Here is a tiny trained network, its code and every weight. The questions are about switching its units off for an input and a target symbol, where a switched-off unit gives its printed mean instead of its output.

import numpy as np


def w(rows, s, z=0):
    codes = np.array(rows[::2]) - 128.0
    scale = np.full(codes.shape[1], s)
    scale[-1] = z or s
    return codes * scale


def f(y):
    return y / 2 * (1 + np.tanh(0.7978845608 * (y + 0.044715 * y**3)))


def softmax(a):
    e = np.exp(a - a.max(-1, keepdims=True))
    return e / e.sum(-1, keepdims=True)


def log_softmax(a):
    a = a - a.max(-1, keepdims=True)
    return a - np.log(np.exp(a).sum(-1, keepdims=True))


def net(x, mask):
    ids = ['γθλπτω'.index(c) for c in x.split()]
    T = len(ids)
    res = E[ids] + P[:T]
    r = res
    for j in range(2):
        rows = slice(4 * j, 4 * j + 4)
        q, k, v = (r @ M[0][rows].T for M in (Q, K, V))
        z = softmax(np.where(np.tri(T) > 0, q @ k.T / 4**0.5, -1e9)) @ v
        o = O[0][rows]
        res = res + np.where(mask[j], z, o[:, -1]) @ o[:, :-1]
    y = f(res @ A[0][:, :-1].T + A[0][:, -1])
    res = res + np.where(mask[2:26], y, B[0][:, -1]) @ B[0][:, :-1]
    return log_softmax(res[-1] @ U[:, :-1].T + U[:, -1])


Q, K, V, O, A, B = {}, {}, {}, {}, {}, {}
E = w([
[73,68,158],'γ',
[123,171,212],'θ',
[126,86,184],'λ',
[166,91,212],'π',
[12,179,95],'τ',
[169,126,227],'ω',
],0.011)
P = w([
[130,104,231],'0',
[49,112,27],'1',
[137,163,43],'2',
[123,140,97],'3',
[108,139,128],'4',
[95,139,167],'5',
[113,123,228],'6',
[2,149,185],'7',
],0.0066)
Q[0] = w([
[231,156,65],'H0',
[48,102,164],'H0',
[160,82,131],'H0',
[58,173,205],'H0',
[2,123,255],'H1',
[154,15,244],'H1',
[186,109,97],'H1',
[106,198,9],'H1',
],0.0093)
K[0] = w([
[104,115,27],'H0',
[112,125,151],'H0',
[239,145,111],'H0',
[130,117,184],'H0',
[17,123,206],'H1',
[118,73,251],'H1',
[179,148,131],'H1',
[157,170,39],'H1',
],0.011)
V[0] = w([
[251,163,176],'H0',
[121,37,69],'H0',
[131,189,65],'H0',
[165,14,156],'H0',
[122,199,30],'H1',
[110,202,212],'H1',
[110,131,129],'H1',
[109,92,104],'H1',
],0.011)
O[0] = w([
[148,133,2,92],'H0',
[91,230,190,27],'H0',
[56,88,137,41],'H0',
[142,234,135,113],'H0',
[153,87,137,92],'H1',
[60,61,96,254],'H1',
[136,137,182,160],'H1',
[151,135,193,126],'H1',
],0.0094,0.0051)
A[0] = w([
[110,58,50,167],'N0',
[78,148,62,37],'N1',
[107,204,96,120],'N2',
[158,147,116,12],'N3',
[155,201,233,148],'N4',
[118,124,40,86],'N5',
[156,254,143,95],'N6',
[178,108,94,2],'N7',
[105,212,241,139],'N8',
[136,175,19,65],'N9',
[136,69,97,27],'N10',
[113,148,72,63],'N11',
[247,127,218,154],'N12',
[175,57,116,70],'N13',
[175,47,99,95],'N14',
[119,233,58,123],'N15',
[110,79,81,42],'N16',
[140,99,116,111],'N17',
[132,242,17,58],'N18',
[201,9,142,137],'N19',
[136,69,47,119],'N20',
[127,37,19,144],'N21',
[136,63,88,42],'N22',
[180,108,59,67],'N23',
],0.0085,0.0077)
B[0] = w([
[199,198,198,254],'N0',
[112,55,188,108],'N1',
[127,69,61,127],'N2',
[51,121,150,99],'N3',
[84,172,87,159],'N4',
[208,152,168,134],'N5',
[109,104,44,128],'N6',
[69,164,104,101],'N7',
[92,186,41,190],'N8',
[226,91,169,128],'N9',
[37,82,153,103],'N10',
[114,67,199,106],'N11',
[23,76,105,130],'N12',
[21,84,152,108],'N13',
[72,204,171,128],'N14',
[170,55,51,143],'N15',
[99,111,83,114],'N16',
[121,200,197,122],'N17',
[117,2,114,132],'N18',
[89,181,213,180],'N19',
[161,224,181,169],'N20',
[120,202,204,238],'N21',
[79,145,141,111],'N22',
[189,175,95,112],'N23',
],0.0093,0.0047)
U = w([
[26,195,72,1],'γ',
[159,157,209,93],'θ',
[107,98,65,178],'λ',
[177,46,89,166],'π',
[3,53,194,249],'τ',
[249,99,143,61],'ω',
],0.0075,0.0069)

Each question gives the input, a string of symbols that net reads in full, and the target symbol t.
The units are the heads (4 rows each of Q, K, V and O) and the neurons (one row each of A and B). Each row of codes is followed by its name. A weight is (code - 128) times the scale printed after its matrix; where a second scale follows, it is the last column's (O, A, B and U).
mask holds one flag per unit, heads first, then neurons. A switched-off unit (its flag False) gives its mean, the last column of its rows in O or B, instead of its output. The means were averaged over made-up inputs and are rounded, as every weight is.
A unit's drop is (log p(t) with every unit on - log p(t) with that unit switched off) / (log p(t) with every unit on - log p(t) with every unit switched off).
The circuit of an input: a set's keep is (log p(t) with only the set's units on - log p(t) with every unit switched off) / (log p(t) with every unit on - log p(t) with every unit switched off). Starting from the 12 units with the biggest drops (on a tie, the unit counted first), units are removed one at a time, each time the one whose removal leaves the highest keep (on an exact tie, the one counted first), for as long as the keep stays at least 0.8.
circuit, biggest first: the units of the circuit, biggest drop first
unit that matters most: the unit with the biggest drop
top k neurons: the k neurons with the biggest drops, biggest first
which heads matter: for each layer, one digit per head in row order, 1 if its drop is at least 0.15 and else 0, layers parted by /
drop when u is switched off: that unit's drop, to one decimal
input λ τ τ τ γ γ, target γ: which heads matter : 11
input λ τ ω, target τ: which heads matter : 10
input λ θ λ π, target λ: which heads matter : 11
input θ λ θ λ θ γ, target θ: which heads matter : 10
input π λ τ τ λ λ ω τ, target π: circuit, biggest first : [H0 N15 N18]
input τ τ τ τ, target τ: circuit, biggest first : [H0]
input θ θ π, target θ: which heads matter : 10
input τ λ τ λ, target τ: which heads matter : 10
input γ τ θ, target γ: circuit, biggest first : [N8 H0 N4]
input θ λ λ τ τ τ, target θ: top 2 neurons : [N0 N21]
input λ θ θ τ ω γ π τ, target λ: circuit, biggest first : [H0 N15]
input τ τ τ π, target τ: circuit, biggest first : [H0 N12]
input γ τ π, target γ: circuit, biggest first : [H0 H1 N8 N4]
input τ τ τ, target τ: circuit, biggest first : [H0]
input λ τ τ θ λ τ λ λ, target λ: which heads matter : 11
input τ λ ω, target τ: which heads matter : 00
input γ π τ τ τ λ τ, target γ: which heads matter : 10
input θ θ θ θ π, target θ: which heads matter : 11
input ω ω τ ω ω γ, target ω: which heads matter : 11
input λ π π π, target λ: unit that matters most : H0
input π λ τ ω θ τ, target π: which heads matter : 10
input γ τ π γ τ τ λ, target γ: top 2 neurons : [N8 N4]
input τ τ γ, target τ: which heads matter : 10
input γ ω λ τ θ, target γ: which heads matter : 11
input ω τ λ θ τ, target ω: which heads matter : 10
input λ τ λ γ τ θ, target λ: top 2 neurons : [N21 N19]
input θ λ θ θ τ λ, target θ: top 3 neurons : [N0 N21 N20]
input ω π ω, target π: top 2 neurons : [N18 N15]
input γ ω θ τ λ λ ω, target λ: top neuron : [N21]
input θ λ π θ θ π τ γ, target θ: drop when N20 is switched off : 0.1
